Below is a small trained network, with its code and all its weights. Each question gives an input and a target symbol and asks what happens when units are switched off, that is, made to give their printed mean instead of their output.

import numpy as np


def w(rows, s, z=0):
    codes = np.array(rows[::2]) - 128.0
    scale = np.full(codes.shape[1], s)
    scale[-1] = z or s
    return codes * scale


def softmax(a):
    e = np.exp(a - a.max(-1, keepdims=True))
    return e / e.sum(-1, keepdims=True)


def log_softmax(a):
    a = a - a.max(-1, keepdims=True)
    return a - np.log(np.exp(a).sum(-1, keepdims=True))


def net(x, mask):
    ids = ['ΓΞΩαβζηλμσ'.index(c) for c in x.split()]
    T = len(ids)
    res = E[ids] + P[:T]
    u = 0
    for l in range(3):
        r = res
        for j in range(3):
            rows = slice(3 * j, 3 * j + 3)
            q, k, v = (r @ M[l][rows].T for M in (Q, K, V))
            z = softmax(np.where(np.tri(T) > 0, q @ k.T / 3**0.5, -1e9)) @ v
            o = O[l][rows]
            res = res + np.where(mask[u + j], z, o[:, -1]) @ o[:, :-1]
        u += 3
    return log_softmax(res[-1] @ U[:, :-1].T + U[:, -1])


Q, K, V, O = {}, {}, {}, {}
E = w([
[165,156,148],'Γ',
[114,107,140],'Ξ',
[202,175,143],'Ω',
[119,113,143],'α',
[112,114,143],'β',
[157,152,154],'ζ',
[155,153,153],'η',
[166,155,153],'λ',
[163,65,56],'μ',
[1,147,156],'σ',
],0.0088)
P = w([
[177,112,129],'0',
[128,50,138],'1',
[134,196,82],'2',
[156,39,181],'3',
[113,251,17],'4',
[168,7,212],'5',
[108,247,3],'6',
],0.005)
Q[0] = w([
[128,175,132],'0.h0',
[155,149,150],'0.h0',
[88,65,89],'0.h0',
[183,171,94],'0.h1',
[118,83,127],'0.h1',
[127,76,119],'0.h1',
[254,27,97],'0.h2',
[147,188,221],'0.h2',
[52,150,90],'0.h2',
],0.017)
K[0] = w([
[134,140,74],'0.h0',
[162,163,120],'0.h0',
[63,64,166],'0.h0',
[146,64,142],'0.h1',
[146,155,144],'0.h1',
[160,150,156],'0.h1',
[229,5,79],'0.h2',
[102,100,246],'0.h2',
[94,191,88],'0.h2',
],0.017)
V[0] = w([
[175,117,34],'0.h0',
[108,155,147],'0.h0',
[125,224,58],'0.h0',
[143,85,106],'0.h1',
[79,201,57],'0.h1',
[73,190,2],'0.h1',
[183,7,207],'0.h2',
[134,121,248],'0.h2',
[125,104,106],'0.h2',
],0.0074)
O[0] = w([
[94,207,160,229],'0.h0',
[139,128,90,77],'0.h0',
[133,210,61,81],'0.h0',
[133,166,162,204],'0.h1',
[58,106,63,1],'0.h1',
[1,134,51,22],'0.h1',
[211,66,239,225],'0.h2',
[159,202,212,27],'0.h2',
[125,95,128,172],'0.h2',
],0.0076,0.00096)
Q[1] = w([
[135,75,143],'1.h0',
[129,26,40],'1.h0',
[115,152,19],'1.h0',
[77,220,205],'1.h1',
[110,178,133],'1.h1',
[201,163,97],'1.h1',
[44,251,73],'1.h2',
[210,70,163],'1.h2',
[209,191,115],'1.h2',
],0.013)
K[1] = w([
[184,115,107],'1.h0',
[162,22,49],'1.h0',
[41,67,103],'1.h0',
[104,88,3],'1.h1',
[116,68,92],'1.h1',
[212,110,167],'1.h1',
[103,48,232],'1.h2',
[117,177,58],'1.h2',
[21,100,107],'1.h2',
],0.013)
V[1] = w([
[50,151,177],'1.h0',
[180,114,44],'1.h0',
[21,157,195],'1.h0',
[226,42,73],'1.h1',
[158,135,173],'1.h1',
[84,160,181],'1.h1',
[255,159,122],'1.h2',
[128,125,105],'1.h2',
[103,165,240],'1.h2',
],0.0095)
O[1] = w([
[180,88,68,75],'1.h0',
[70,210,153,143],'1.h0',
[195,82,45,56],'1.h0',
[2,185,130,214],'1.h1',
[119,63,117,192],'1.h1',
[183,74,141,115],'1.h1',
[80,181,248,254],'1.h2',
[122,144,112,111],'1.h2',
[219,24,177,172],'1.h2',
],0.0083,0.004)
Q[2] = w([
[94,179,115],'2.h0',
[130,125,253],'2.h0',
[129,95,107],'2.h0',
[168,117,159],'2.h1',
[36,169,99],'2.h1',
[139,107,92],'2.h1',
[61,248,91],'2.h2',
[85,122,223],'2.h2',
[86,136,94],'2.h2',
],0.018)
K[2] = w([
[108,83,105],'2.h0',
[141,199,43],'2.h0',
[146,136,156],'2.h0',
[155,168,122],'2.h1',
[55,68,111],'2.h1',
[136,97,158],'2.h1',
[6,193,85],'2.h2',
[107,152,217],'2.h2',
[95,98,104],'2.h2',
],0.019)
V[2] = w([
[169,197,106],'2.h0',
[101,142,181],'2.h0',
[254,226,207],'2.h0',
[201,205,149],'2.h1',
[89,62,178],'2.h1',
[78,43,196],'2.h1',
[65,101,79],'2.h2',
[79,121,250],'2.h2',
[235,50,168],'2.h2',
],0.0095)
O[2] = w([
[91,138,173,111],'2.h0',
[104,142,94,194],'2.h0',
[1,108,162,170],'2.h0',
[81,76,172,136],'2.h1',
[188,134,104,172],'2.h1',
[204,132,98,188],'2.h1',
[106,143,91,102],'2.h2',
[190,162,158,248],'2.h2',
[174,53,146,100],'2.h2',
],0.015,0.013)
U = w([
[91,100,145,113],'Γ',
[187,102,104,69],'Ξ',
[2,128,176,43],'Ω',
[169,98,109,70],'α',
[178,94,107,74],'β',
[109,93,141,112],'ζ',
[104,94,139,110],'η',
[98,100,149,111],'λ',
[101,180,89,174],'μ',
[82,52,59,254],'σ',
],0.005,0.0057)

Each question gives the input, a string of symbols that net reads in full, and the target symbol t.
The units are the heads (3 rows each of Q, K, V and O). Each row of codes is followed by its name. A weight is (code - 128) times the scale printed after its matrix; where a second scale follows, it is the last column's (O and U).
mask holds one flag per head, layer by layer. A switched-off head (its flag False) gives its mean, the last column of its rows in O, instead of its output. The means were averaged over made-up inputs and are rounded, as every weight is.
A unit's drop is (log p(t) with every unit on - log p(t) with that unit switched off) / (log p(t) with every unit on - log p(t) with every unit switched off).
The circuit of an input: a set's keep is (log p(t) with only the set's units on - log p(t) with every unit switched off) / (log p(t) with every unit on - log p(t) with every unit switched off). Starting from all 9 units, units are removed one at a time, each time the one whose removal leaves the highest keep (on an exact tie, the one counted first), for as long as the keep stays at least 0.8.
circuit, biggest first: the units of the circuit, biggest drop first
unit that matters most: the unit with the biggest drop
heads that matter: for each layer, one digit per head in row order, 1 if its drop is at least 0.15 and else 0, layers parted by /
input Ω μ Ω α, target Ω: heads that matter	100 / 000 / 110
input β Ξ μ η, target μ: circuit, biggest first	1.h2, 2.h2, 0.h2, 1.h0
input σ α μ σ Ω α, target Ω: unit that matters most	2.h1
input β Ω β σ Ξ Ω λ, target σ: circuit, biggest first	2.h2, 1.h0, 1.h2, 0.h2
input Γ Ξ σ ζ β, target σ: circuit, biggest first	1.h0, 2.h2, 0.h2, 1.h1
input Ω μ α, target μ: heads that matter	001 / 010 / 001
input σ Ω λ, target σ: circuit, biggest first	2.h2, 1.h2, 1.h0, 0.h1
input η Ω Ω Ξ, target Ω: heads that matter	100 / 000 / 100
input Ξ α Ω β, target Ω: circuit, biggest first	2.h0, 0.h2
input β α Ω, target Ω: circuit, biggest first	2.h0, 2.h1, 0.h2
input Ω μ μ β ζ, target μ: circuit, biggest first	2.h2, 1.h1, 0.h2
input σ β Ξ μ Ω, target μ: circuit, biggest first	0.h0, 1.h1, 2.h2
input η σ λ Γ μ σ, target μ: heads that matter	001 / 010 / 011
input Ω β β Ω Ξ λ μ, target μ: unit that matters most	1.h0
input λ μ λ σ Γ, target σ: heads that matter	000 / 101 / 001
input β Ξ σ Γ ζ, target σ: circuit, biggest first	1.h0, 2.h2, 0.h2, 1.h1
input Ω μ σ, target σ: circuit, biggest first	1.h0, 2.h2, 0.h2, 0.h1
input μ Γ Ω Ω, target Ω: circuit, biggest first	2.h0, 2.h1
input μ α ζ β Ω β, target Ω: heads that matter	100 / 000 / 110
input μ Ξ β ζ Ω ζ, target Ω: unit that matters most	2.h1
input λ Ω λ Ξ σ η, target σ: heads that matter	001 / 011 / 001
input σ Ω ζ σ Ω σ, target Ω: heads that matter	101 / 010 / 110
